Below are the code and all the weights of a small trained network. Each question names an input and a target symbol and asks about switching units off, where a switched-off unit gives its printed mean instead of its output.

import numpy as np


def w(rows, s, z=0):
    codes = np.array(rows[::2]) - 128.0
    scale = np.full(codes.shape[1], s)
    scale[-1] = z or s
    return codes * scale


def f(y):
    return np.maximum(y, 0)


def softmax(a):
    e = np.exp(a - a.max(-1, keepdims=True))
    return e / e.sum(-1, keepdims=True)


def log_softmax(a):
    a = a - a.max(-1, keepdims=True)
    return a - np.log(np.exp(a).sum(-1, keepdims=True))


def net(x, mask):
    ids = ['ΓΘΛΦΩμ'.index(c) for c in x.split()]
    T = len(ids)
    res = E[ids] + P[:T]
    u = 0
    for l in range(2):
        q, k, v = (res @ M[l].T for M in (Q, K, V))
        z = softmax(np.where(np.tri(T) > 0, q @ k.T / 2**0.5, -1e9)) @ v
        res = res + np.where(mask[u], z, O[l][:, -1]) @ O[l][:, :-1]
        u += 1
        y = f(res @ A[l][:, :-1].T + A[l][:, -1])
        res = res + np.where(mask[u : u + 8], y, B[l][:, -1]) @ B[l][:, :-1]
        u += 8
    return log_softmax(res[-1] @ U[:, :-1].T + U[:, -1])


Q, K, V, O, A, B = {}, {}, {}, {}, {}, {}
E = w([
[48,122,51,231],'Γ',
[31,139,63,96],'Θ',
[58,77,88,89],'Λ',
[82,114,32,191],'Φ',
[209,212,91,52],'Ω',
[59,244,205,188],'μ',
],0.011)
P = w([
[77,98,45,122],'0',
[242,143,192,204],'1',
[102,201,170,182],'2',
[103,121,109,92],'3',
[227,173,150,192],'4',
[80,175,191,115],'5',
[98,135,118,71],'6',
[227,191,136,181],'7',
[72,180,220,82],'8',
[98,144,140,30],'9',
[218,191,122,182],'10',
[38,197,255,82],'11',
[97,163,99,64],'12',
],0.0091)
Q[0] = w([
[221,143,255,99],'L0H0',
[64,183,104,97],'L0H0',
],0.034)
K[0] = w([
[170,82,49,253],'L0H0',
[111,63,156,109],'L0H0',
],0.035)
V[0] = w([
[66,135,206,148],'L0H0',
[173,253,60,63],'L0H0',
],0.011)
O[0] = w([
[138,70,204,164,238],'L0H0',
[145,253,132,51,253],'L0H0',
],0.0071,0.0024)
A[0] = w([
[215,68,65,131,54],'L0N0',
[210,162,185,134,1],'L0N1',
[170,105,140,132,58],'L0N2',
[195,47,154,112,29],'L0N3',
[196,103,148,121,52],'L0N4',
[37,78,83,131,55],'L0N5',
[142,9,61,101,57],'L0N6',
[211,157,219,141,117],'L0N7',
],0.014,0.0072)
B[0] = w([
[119,202,116,46,148],'L0N0',
[27,128,175,90,150],'L0N1',
[139,45,157,6,129],'L0N2',
[87,213,127,186,130],'L0N3',
[170,165,120,121,133],'L0N4',
[206,201,184,109,253],'L0N5',
[85,2,122,184,179],'L0N6',
[186,106,163,173,193],'L0N7',
],0.017,0.0045)
Q[1] = w([
[175,34,254,136],'L1H0',
[138,89,55,182],'L1H0',
],0.045)
K[1] = w([
[206,3,138,126],'L1H0',
[177,218,44,85],'L1H0',
],0.039)
V[1] = w([
[254,148,67,111],'L1H0',
[42,153,148,157],'L1H0',
],0.0059)
O[1] = w([
[92,226,111,45,255],'L1H0',
[99,3,186,146,124],'L1H0',
],0.0034,0.00044)
A[1] = w([
[98,62,18,98,73],'L1N0',
[231,62,33,54,2],'L1N1',
[8,95,115,201,150],'L1N2',
[82,108,42,83,46],'L1N3',
[84,80,34,98,156],'L1N4',
[149,40,122,118,23],'L1N5',
[173,86,18,123,220],'L1N6',
[208,135,124,209,139],'L1N7',
],0.015,0.0072)
B[1] = w([
[150,168,126,87,133],'L1N0',
[158,189,168,255,142],'L1N1',
[207,117,90,145,182],'L1N2',
[138,96,140,184,149],'L1N3',
[106,146,156,159,149],'L1N4',
[147,107,209,82,146],'L1N5',
[105,76,59,105,185],'L1N6',
[76,140,168,108,254],'L1N7',
],0.03,0.0077)
U = w([
[174,22,150,123,102],'Γ',
[192,46,97,124,125],'Θ',
[105,59,171,146,100],'Λ',
[204,160,115,48,150],'Φ',
[95,2,62,107,253],'Ω',
[157,44,132,190,78],'μ',
],0.0039,0.0044)

Each question gives the input, a string of symbols that net reads in full, and the target symbol t.
The units are the heads (2 rows each of Q, K, V and O) and the neurons (one row each of A and B). Each row of codes is followed by its name. A weight is (code - 128) times the scale printed after its matrix; where a second scale follows, it is the last column's (O, A, B and U).
mask holds one flag per unit, layer by layer, with each layer's heads first. A switched-off unit (its flag False) gives its mean, the last column of its rows in O or B, instead of its output. The means were averaged over made-up inputs and are rounded, as every weight is.
A unit's drop is (log p(t) with every unit on - log p(t) with that unit switched off) / (log p(t) with every unit on - log p(t) with every unit switched off).
The circuit of an input: a set's keep is (log p(t) with only the set's units on - log p(t) with every unit switched off) / (log p(t) with every unit on - log p(t) with every unit switched off). Starting from the 12 units with the biggest drops (on a tie, the unit counted first), units are removed one at a time, each time the one whose removal leaves the highest keep (on an exact tie, the one counted first), for as long as the keep stays at least 0.8.
units of the circuit, in order: the units of the circuit, biggest drop first
most important unit: the unit with the biggest drop
top k neurons: the k neurons with the biggest drops, biggest first
k most important neurons of layer l: the k neurons of layer l with the biggest drops, biggest first
drop when u is switched off: that unit's drop, to one decimal
input Λ Θ Λ Ω Φ Λ Γ Φ, target Ω: most important unit -> L0N5
input Φ Γ Ω Λ, target Γ: top 3 neurons -> (L0N6; L1N5; L0N5)
input Φ Φ Φ Θ Ω Φ Φ Λ μ Θ Λ, target Λ: units of the circuit, in order -> (L0H0; L1N7; L0N7)
input Λ Λ Θ Φ μ Θ Θ Φ Ω Φ Γ, target Φ: 2 most important neurons of layer 0 -> (L0N7; L0N6)
input Λ Γ Γ Γ Φ, target Ω: units of the circuit, in order -> (L1N6; L0N5)
input Φ Ω Λ Φ Γ Θ μ Θ μ Φ Φ, target Λ: 3 most important neurons of layer 0 -> (L0N7; L0N1; L0N6)
input Φ Φ Φ Φ Γ, target Ω: units of the circuit, in order -> (L1N6; L0N5; L0H0)
input Φ Γ Φ Φ Λ, target Ω: units of the circuit, in order -> (L1N6; L0N5; L0H0)
input Γ Λ Λ Γ Λ Λ Φ Λ Ω Φ Φ, target Φ: top 2 neurons -> (L0N6; L0N1)
input μ Ω Φ Ω Γ Ω Φ Θ Ω Φ Γ Λ Λ, target Γ: units of the circuit, in order -> (L0H0; L0N6; L1N5)
input Θ Λ Φ Λ Γ, target Ω: 3 most important neurons of layer 0 -> (L0N5; L0N1; L0N6)
input Φ Φ Φ Γ Φ Φ Φ Γ Γ Ω, target μ: top 2 neurons -> (L1N1; L0N5)
input Θ μ μ Φ Γ, target Λ: drop when L1N7 is switched off -> 1.1
input Λ Λ Ω Γ Ω Γ μ, target Θ: most important neuron of layer 1 -> (L1N2)
input Φ Θ Φ μ Φ Φ Φ Φ Ω Φ Φ, target Φ: drop when L0N5 is switched off -> -0.2
input Λ Φ Λ Φ Φ Φ Λ Φ Θ Ω, target μ: drop when L0N0 is switched off -> 0.0
input Λ Λ Φ Φ Γ μ Θ Φ, target Λ: 2 most important neurons of layer 0 -> (L0N7; L0N6)
